Below is a small trained network, with its code and all its weights. Each question gives an input and a target symbol and asks what happens when units are switched off, that is, made to give their printed mean instead of their output.

import numpy as np


def w(rows, s, z=0):
    codes = np.array(rows[::2]) - 128.0
    scale = np.full(codes.shape[1], s)
    scale[-1] = z or s
    return codes * scale


def f(y):
    return np.maximum(y, 0)


def softmax(a):
    e = np.exp(a - a.max(-1, keepdims=True))
    return e / e.sum(-1, keepdims=True)


def log_softmax(a):
    a = a - a.max(-1, keepdims=True)
    return a - np.log(np.exp(a).sum(-1, keepdims=True))


def net(x, mask):
    ids = ['αβγζθω'.index(c) for c in x.split()]
    T = len(ids)
    res = E[ids] + P[:T]
    r = res
    for j in range(2):
        rows = slice(2 * j, 2 * j + 2)
        q, k, v = (r @ M[0][rows].T for M in (Q, K, V))
        z = softmax(np.where(np.tri(T) > 0, q @ k.T / 2**0.5, -1e9)) @ v
        o = O[0][rows]
        res = res + np.where(mask[j], z, o[:, -1]) @ o[:, :-1]
    y = f(res @ A[0][:, :-1].T + A[0][:, -1])
    res = res + np.where(mask[2:10], y, B[0][:, -1]) @ B[0][:, :-1]
    return log_softmax(res[-1] @ U[:, :-1].T + U[:, -1])


Q, K, V, O, A, B = {}, {}, {}, {}, {}, {}
E = w([
[146,113,107],'α',
[78,250,106],'β',
[143,94,107],'γ',
[120,163,116],'ζ',
[147,198,84],'θ',
[184,82,79],'ω',
],0.022)
P = w([
[79,106,164],'0',
[47,155,72],'1',
[145,170,139],'2',
[72,123,56],'3',
[185,187,151],'4',
[88,116,38],'5',
[225,202,150],'6',
[117,101,10],'7',
[251,221,154],'8',
],0.017)
Q[0] = w([
[123,140,39],'h0',
[11,74,27],'h0',
[92,170,35],'h1',
[222,147,87],'h1',
],0.012)
K[0] = w([
[127,63,206],'h0',
[35,104,221],'h0',
[59,105,1],'h1',
[214,83,69],'h1',
],0.0092)
V[0] = w([
[157,5,227],'h0',
[37,135,190],'h0',
[100,127,217],'h1',
[128,152,47],'h1',
],0.012)
O[0] = w([
[114,2,230,8],'h0',
[171,201,178,140],'h0',
[146,155,76,42],'h1',
[78,107,181,230],'h1',
],0.009,0.014)
A[0] = w([
[106,143,126,189],'n0',
[158,156,149,157],'n1',
[195,151,169,126],'n2',
[135,131,255,103],'n3',
[97,159,140,201],'n4',
[38,86,135,1],'n5',
[121,139,61,93],'n6',
[99,147,119,183],'n7',
],0.016,0.009)
B[0] = w([
[144,88,107,212],'n0',
[154,145,165,186],'n1',
[230,152,238,145],'n2',
[10,139,198,146],'n3',
[169,52,129,250],'n4',
[224,211,162,151],'n5',
[45,152,135,226],'n6',
[137,97,120,230],'n7',
],0.012,0.017)
U = w([
[49,77,93,1],'α',
[143,155,151,156],'β',
[121,150,165,109],'γ',
[251,145,137,126],'ζ',
[89,162,92,118],'θ',
[153,15,86,216],'ω',
],0.014,0.0061)

Each question gives the input, a string of symbols that net reads in full, and the target symbol t.
The units are the heads (2 rows each of Q, K, V and O) and the neurons (one row each of A and B). Each row of codes is followed by its name. A weight is (code - 128) times the scale printed after its matrix; where a second scale follows, it is the last column's (O, A, B and U).
mask holds one flag per unit, heads first, then neurons. A switched-off unit (its flag False) gives its mean, the last column of its rows in O or B, instead of its output. The means were averaged over made-up inputs and are rounded, as every weight is.
A unit's drop is (log p(t) with every unit on - log p(t) with that unit switched off) / (log p(t) with every unit on - log p(t) with every unit switched off).
The circuit of an input: a set's keep is (log p(t) with only the set's units on - log p(t) with every unit switched off) / (log p(t) with every unit on - log p(t) with every unit switched off). Starting from all 10 units, units are removed one at a time, each time the one whose removal leaves the highest keep (on an exact tie, the one counted first), for as long as the keep stays at least 0.8.
circuit, biggest first: the units of the circuit, biggest drop first
top k neurons: the k neurons with the biggest drops, biggest first
drop when u is switched off: that unit's drop, to one decimal
input γ ζ ω β, target γ: circuit, biggest first : h0; n5; n3
input γ β ζ γ ω γ, target γ: circuit, biggest first : h0; n5; n3; n4
input β ζ ζ ω, target θ: circuit, biggest first : h0; n6
input ζ ζ γ β β θ, target ω: circuit, biggest first : h0; h1; n6; n5
input γ γ ω ζ θ β β ζ, target γ: circuit, biggest first : h0; n5; n3; h1
input γ α ζ γ β ζ, target γ: circuit, biggest first : h0; n5; n3
input ζ ζ ζ, target ζ: top 2 neurons : n2; n3
input θ β ω γ, target α: circuit, biggest first : n6; h0; n5
input θ ζ β ζ α ζ ζ ω α, target ω: top neuron : n6
input α ω β ζ ζ α, target β: top 3 neurons : n5; n4; n3
input α ζ α β β θ β ζ, target β: circuit, biggest first : h0; n5; h1; n4
input γ ζ ζ γ α ζ α γ, target γ: circuit, biggest first : h0; n5; n3; h1
input β ζ θ γ β, target θ: top 3 neurons : n6; n2; n5
input ζ β ω α θ ζ α, target θ: circuit, biggest first : h0; n4
input α β θ β ζ ζ, target β: circuit, biggest first : h0; n5; n4
input ζ β ζ, target ζ: circuit, biggest first : n2; h0
input ζ ζ ζ ζ, target ω: circuit, biggest first : h0; n6; n5
input α β γ γ, target β: top 3 neurons : n5; n4; n3
input β γ θ ζ ω γ, target θ: circuit, biggest first : h0
input ζ α β β, target ω: top neuron : n4
input γ γ β γ, target β: top 2 neurons : n5; n3
input ω ζ ζ γ, target ζ: top 3 neurons : n5; n6; n4
input γ ζ α ζ β β ζ α, target γ: top 3 neurons : n5; n3; n4
input γ γ ζ ζ γ ω ω γ β, target ω: drop when n0 is switched off : 0.0
input ω ζ ζ ζ β ζ θ ω, target ζ: drop when h0 is switched off : 1.4
input β β ζ ω β θ ω, target ω: drop when h0 is switched off : 5.5
input ζ ζ ζ β θ β θ γ γ, target θ: drop when h0 is switched off : 2.8
